Below are the code and all the weights of a small trained network. Each question names an input and a target symbol and asks about switching units off, where a switched-off unit gives its printed mean instead of its output.

import numpy as np


def w(rows, s, z=0):
    codes = np.array(rows[::2]) - 128.0
    scale = np.full(codes.shape[1], s)
    scale[-1] = z or s
    return codes * scale


def f(y):
    return np.maximum(y, 0)


def softmax(a):
    e = np.exp(a - a.max(-1, keepdims=True))
    return e / e.sum(-1, keepdims=True)


def log_softmax(a):
    a = a - a.max(-1, keepdims=True)
    return a - np.log(np.exp(a).sum(-1, keepdims=True))


def net(x, mask):
    ids = ['ΓΔΣΨεηθλτ'.index(c) for c in x.split()]
    T = len(ids)
    res = E[ids] + P[:T]
    u = 0
    for l in range(2):
        r = res
        for j in range(2):
            rows = slice(4 * j, 4 * j + 4)
            q, k, v = (r @ M[l][rows].T for M in (Q, K, V))
            z = softmax(np.where(np.tri(T) > 0, q @ k.T / 4**0.5, -1e9)) @ v
            o = O[l][rows]
            res = res + np.where(mask[u + j], z, o[:, -1]) @ o[:, :-1]
        u += 2
        y = f(res @ A[l][:, :-1].T + A[l][:, -1])
        res = res + np.where(mask[u : u + 4], y, B[l][:, -1]) @ B[l][:, :-1]
        u += 4
    return log_softmax(res[-1] @ U[:, :-1].T + U[:, -1])


Q, K, V, O, A, B = {}, {}, {}, {}, {}, {}
E = w([
[224,118,106,98,51,113,221],'Γ',
[113,70,69,71,84,35,126],'Δ',
[99,25,97,146,158,205,56],'Σ',
[218,168,233,11,123,35,180],'Ψ',
[38,192,131,174,95,71,3],'ε',
[154,219,219,107,85,222,157],'η',
[206,124,56,77,124,196,25],'θ',
[235,93,125,214,48,202,58],'λ',
[94,82,41,59,2,241,82],'τ',
],0.0083)
P = w([
[236,93,19,134,10,230,41],'0',
[193,96,92,105,13,196,37],'1',
[197,131,86,73,29,161,35],'2',
[198,187,81,61,26,143,55],'3',
[212,226,73,45,48,131,59],'4',
[199,254,55,20,47,120,51],'5',
],0.004)
Q[0] = w([
[188,196,29,36,4,254,4],'0.h0',
[17,234,223,227,247,131,147],'0.h0',
[237,181,23,38,23,212,21],'0.h0',
[21,122,238,245,209,40,248],'0.h0',
[85,136,82,82,47,186,32],'0.h1',
[34,102,121,166,191,143,187],'0.h1',
[74,180,128,130,102,92,200],'0.h1',
[126,140,174,208,220,87,200],'0.h1',
],0.0071)
K[0] = w([
[119,243,231,69,171,11,128],'0.h0',
[108,88,168,211,129,254,14],'0.h0',
[115,227,190,50,182,28,166],'0.h0',
[142,48,58,202,106,236,85],'0.h0',
[141,128,153,27,83,107,233],'0.h1',
[132,36,40,163,74,180,100],'0.h1',
[59,133,44,89,59,151,52],'0.h1',
[157,93,83,222,142,185,37],'0.h1',
],0.0074)
V[0] = w([
[1,182,100,231,129,133,125],'0.h0',
[249,42,127,9,110,132,145],'0.h0',
[147,214,211,154,107,244,155],'0.h0',
[145,194,225,121,167,217,139],'0.h0',
[74,192,144,121,139,85,208],'0.h1',
[101,43,34,215,122,215,103],'0.h1',
[208,143,107,52,76,119,71],'0.h1',
[190,164,214,116,157,53,190],'0.h1',
],0.0059)
O[0] = w([
[123,53,204,73,95,115,54,51],'0.h0',
[137,194,35,218,142,137,211,226],'0.h0',
[94,235,236,136,144,253,142,148],'0.h0',
[66,212,198,116,206,208,153,102],'0.h0',
[77,177,161,92,68,57,164,47],'0.h1',
[139,12,162,158,119,229,127,175],'0.h1',
[158,215,71,123,179,170,85,253],'0.h1',
[114,231,166,137,171,59,138,57],'0.h1',
],0.0053,0.007)
A[0] = w([
[221,112,162,177,55,119,190,154],'0.n0',
[242,43,181,222,227,157,138,110],'0.n1',
[169,44,232,64,76,1,192,1],'0.n2',
[45,51,112,181,148,175,178,111],'0.n3',
],0.0046,0.0053)
B[0] = w([
[236,212,149,198,64,137,143,253],'0.n0',
[178,11,148,174,217,155,39,211],'0.n1',
[1,91,22,60,210,45,230,128],'0.n2',
[67,63,106,123,143,143,223,186],'0.n3',
],0.006,0.0031)
Q[1] = w([
[108,75,230,170,132,75,232],'1.h0',
[166,157,108,212,204,129,238],'1.h0',
[10,215,113,101,74,130,253],'1.h0',
[84,55,235,91,149,78,197],'1.h0',
[92,120,214,72,186,219,212],'1.h1',
[34,37,225,69,152,10,183],'1.h1',
[218,157,2,147,143,222,210],'1.h1',
[136,205,148,167,172,208,219],'1.h1',
],0.0073)
K[1] = w([
[193,20,104,174,133,229,97],'1.h0',
[207,114,117,177,188,226,237],'1.h0',
[143,155,32,21,41,239,187],'1.h0',
[152,34,115,174,140,242,29],'1.h0',
[185,133,189,117,164,254,189],'1.h1',
[141,13,41,150,138,246,115],'1.h1',
[202,194,167,98,113,9,243],'1.h1',
[174,214,179,187,227,145,215],'1.h1',
],0.0073)
V[1] = w([
[100,126,218,185,85,61,40],'1.h0',
[77,95,119,84,37,141,243],'1.h0',
[145,98,113,12,101,202,224],'1.h0',
[77,14,113,212,208,157,129],'1.h0',
[255,147,197,206,66,112,255],'1.h1',
[56,148,179,83,137,252,13],'1.h1',
[250,182,202,153,34,237,220],'1.h1',
[65,170,157,41,242,255,12],'1.h1',
],0.005)
O[1] = w([
[159,90,180,52,196,164,35,59],'1.h0',
[63,99,115,63,35,114,162,117],'1.h0',
[55,112,121,128,42,120,254,156],'1.h0',
[82,43,98,149,161,147,132,108],'1.h0',
[143,181,220,189,135,23,165,188],'1.h1',
[49,126,136,122,126,224,97,120],'1.h1',
[57,167,239,196,151,75,154,251],'1.h1',
[65,166,100,133,187,249,107,103],'1.h1',
],0.0068,0.012)
A[1] = w([
[243,151,170,52,247,97,66,203],'1.n0',
[177,156,255,183,249,127,84,11],'1.n1',
[146,10,100,37,144,223,89,168],'1.n2',
[249,197,34,98,12,74,156,162],'1.n3',
],0.0047,0.0012)
B[1] = w([
[10,68,138,99,43,62,110,147],'1.n0',
[179,30,171,85,24,162,141,168],'1.n1',
[59,201,161,132,130,3,91,204],'1.n2',
[133,44,87,115,188,136,122,255],'1.n3',
],0.0062,0.015)
U = w([
[118,145,168,163,116,58,146,194],'Γ',
[181,72,61,80,131,132,143,67],'Δ',
[69,65,139,142,254,113,165,138],'Σ',
[127,115,152,95,139,133,152,61],'Ψ',
[111,119,155,82,107,105,67,252],'ε',
[99,170,191,123,135,176,164,147],'η',
[169,206,38,175,217,167,122,95],'θ',
[182,88,161,148,124,173,119,47],'λ',
[90,119,70,117,30,162,178,34],'τ',
],0.007,0.0036)

Each question gives the input, a string of symbols that net reads in full, and the target symbol t.
The units are the heads (4 rows each of Q, K, V and O) and the neurons (one row each of A and B). Each row of codes is followed by its name. A weight is (code - 128) times the scale printed after its matrix; where a second scale follows, it is the last column's (O, A, B and U).
mask holds one flag per unit, layer by layer, with each layer's heads first. A switched-off unit (its flag False) gives its mean, the last column of its rows in O or B, instead of its output. The means were averaged over made-up inputs and are rounded, as every weight is.
A unit's drop is (log p(t) with every unit on - log p(t) with that unit switched off) / (log p(t) with every unit on - log p(t) with every unit switched off).
The circuit of an input: a set's keep is (log p(t) with only the set's units on - log p(t) with every unit switched off) / (log p(t) with every unit on - log p(t) with every unit switched off). Starting from all 12 units, units are removed one at a time, each time the one whose removal leaves the highest keep (on an exact tie, the one counted first), for as long as the keep stays at least 0.8.
units of the circuit, in order: the units of the circuit, biggest drop first
most important unit: the unit with the biggest drop
k most important neurons: the k neurons with the biggest drops, biggest first
which heads matter: for each layer, one digit per head in row order, 1 if its drop is at least 0.15 and else 0, layers parted by /
drop of u: that unit's drop, to one decimal
input η τ θ, target η: units of the circuit, in order -> (0.h0 1.h1)
input τ τ η Σ, target η: units of the circuit, in order -> (0.h0 1.h1)
input τ θ Σ, target Σ: 4 most important neurons -> (0.n1 0.n3 1.n2 0.n0)
input θ τ Δ τ, target Δ: units of the circuit, in order -> (1.h1 0.h0)
input τ Γ Ψ ε τ Γ, target θ: most important unit -> 0.h0
input Σ λ τ, target τ: which heads matter -> 01 / 10
input τ τ ε Σ λ, target ε: which heads matter -> 10 / 11
input λ θ τ λ, target λ: which heads matter -> 01 / 10
input Σ τ θ Ψ τ, target θ: which heads matter -> 11 / 00
input ε Γ τ ε Σ Σ, target ε: units of the circuit, in order -> (0.h0 1.h0 1.n2 1.h1)
input ε Γ τ Γ Σ, target Γ: units of the circuit, in order -> (1.h1 0.h0)
input ε θ Γ Γ ε λ, target ε: which heads matter -> 10 / 10
input τ Σ Σ Δ τ θ, target Δ: which heads matter -> 10 / 01
input τ Σ λ Γ ε, target ε: which heads matter -> 10 / 10
input λ τ τ Σ τ, target τ: units of the circuit, in order -> (1.h0 0.h1 1.h1)
input θ τ ε Ψ τ ε, target θ: most important unit -> 0.h1
input Δ ε λ τ θ, target ε: units of the circuit, in order -> (1.h0 0.h0 1.n0)
input τ Σ τ ε Γ Σ, target Γ: units of the circuit, in order -> (0.h1 1.h1)
input Ψ η τ τ, target θ: 2 most important neurons -> (1.n2 1.n3)
input τ η τ τ λ λ, target η: units of the circuit, in order -> (0.h0 1.h1)
input Γ η Ψ θ τ Γ, target θ: units of the circuit, in order -> (0.h0 1.n1)
input Δ τ λ Γ ε Σ, target ε: most important unit -> 1.h0
input τ Σ τ θ, target θ: which heads matter -> 00 / 01
input τ ε θ θ, target ε: drop of 1.h1 -> 0.1
input Δ θ τ, target Δ: drop of 1.h0 -> 0.0
input Γ τ θ, target Γ: drop of 1.h1 -> 1.6
input τ ε Γ Δ, target Δ: drop of 1.n3 -> 0.1
input τ τ Σ, target Σ: most important unit -> 0.h1
